Below are the code and all the weights of a small trained network. Each question names an input and a class and asks about switching units off, where a switched-off unit gives its printed mean instead of its output.

import numpy as np


def w(rows, s, z=0):
    codes = np.array(rows[::2]) - 128.0
    scale = np.full(codes.shape[1], s)
    scale[-1] = z or s
    return codes * scale


def f(y):
    return np.maximum(y, 0)


def log_softmax(a):
    a = a - a.max(-1, keepdims=True)
    return a - np.log(np.exp(a).sum(-1, keepdims=True))


def net(x, mask):
    res = np.array(x, float).reshape(1, 3) / 4 @ E
    y = f(res @ A[0][:, :-1].T + A[0][:, -1])
    res = res + np.where(mask, y, B[0][:, -1]) @ B[0][:, :-1]
    return log_softmax(res[-1] @ U[:, :-1].T + U[:, -1])


A, B = {}, {}
E = w([
[2,148,197,112,67,86,50,151,141,206,84],'x0',
[130,134,126,142,132,138,105,117,124,146,150],'x1',
[172,33,123,163,180,243,86,207,160,121,83],'x2',
],0.013)
A[0] = w([
[72,230,164,70,70,8,130,57,60,138,178,171],'N1',
[170,98,89,181,162,195,85,84,120,120,161,212],'N2',
[38,188,181,106,111,142,67,192,160,152,90,131],'N3',
[1,192,232,87,67,78,109,121,115,196,113,114],'N4',
[2,94,225,145,77,96,47,175,162,210,61,145],'N5',
[148,202,142,81,52,49,179,15,62,125,195,254],'N6',
],0.0063,0.007)
B[0] = w([
[116,164,67,169,132,56,127,83,141,38,124,244],'N1',
[138,148,122,98,145,172,138,187,109,115,135,192],'N2',
[142,137,115,144,42,109,77,117,183,148,87,189],'N3',
[151,185,134,151,88,97,76,96,138,93,89,219],'N4',
[154,82,142,126,7,65,84,103,190,194,98,227],'N5',
[46,174,159,167,175,89,188,28,87,52,136,251],'N6',
],0.012,0.018)
U = w([
[54,128,161,113,212,133,255,74,17,113,201,157],'0',
[160,113,120,87,153,186,158,234,103,110,133,254],'1',
[92,157,119,134,97,98,109,80,148,111,109,16],'2',
[149,58,173,89,90,146,74,152,189,231,118,72],'3',
],0.0083,0.0039)

Each question gives the input, the list of numbers given to net, and the class t.
The units are the neurons (one row each of A and B). Each row of codes is followed by its name. A weight is (code - 128) times the scale printed after its matrix; where a second scale follows, it is the last column's (A, B and U).
mask holds one flag per neuron, in row order. A switched-off neuron (its flag False) gives its mean, the last column of its row in B, instead of its output. The means were averaged over made-up inputs and are rounded, as every weight is.
A unit's drop is (log p(t) with every unit on - log p(t) with that unit switched off) / (log p(t) with every unit on - log p(t) with every unit switched off).
The circuit of an input: a set's keep is (log p(t) with only the set's units on - log p(t) with every unit switched off) / (log p(t) with every unit on - log p(t) with every unit switched off). Starting from all 6 units, units are removed one at a time, each time the one whose removal leaves the highest keep (on an exact tie, the one counted first), for as long as the keep stays at least 0.8.
circuit, biggest first: the units of the circuit, biggest drop first
k most important neurons: the k neurons with the biggest drops, biggest first
drop of u: that unit's drop, to one decimal
input [-2,-8,5], class 1: circuit, biggest first	[N6, N5]
input [0,-6,-1], class 0: 3 most important neurons	[N5, N3, N4]
input [-2,0,5], class 1: circuit, biggest first	[N6, N5]
input [-2,-2,1], class 1: circuit, biggest first	[N6, N5, N1]
input [-8,-5,0], class 0: circuit, biggest first	[N5]
input [1,5,3], class 3: 2 most important neurons	[N6, N1]
input [-4,2,5], class 1: drop of N4	0.0
input [-4,-4,6], class 1: drop of N6	0.2
input [-7,7,2], class 1: drop of N6	0.5
input [6,3,1], class 3: 2 most important neurons	[N6, N5]
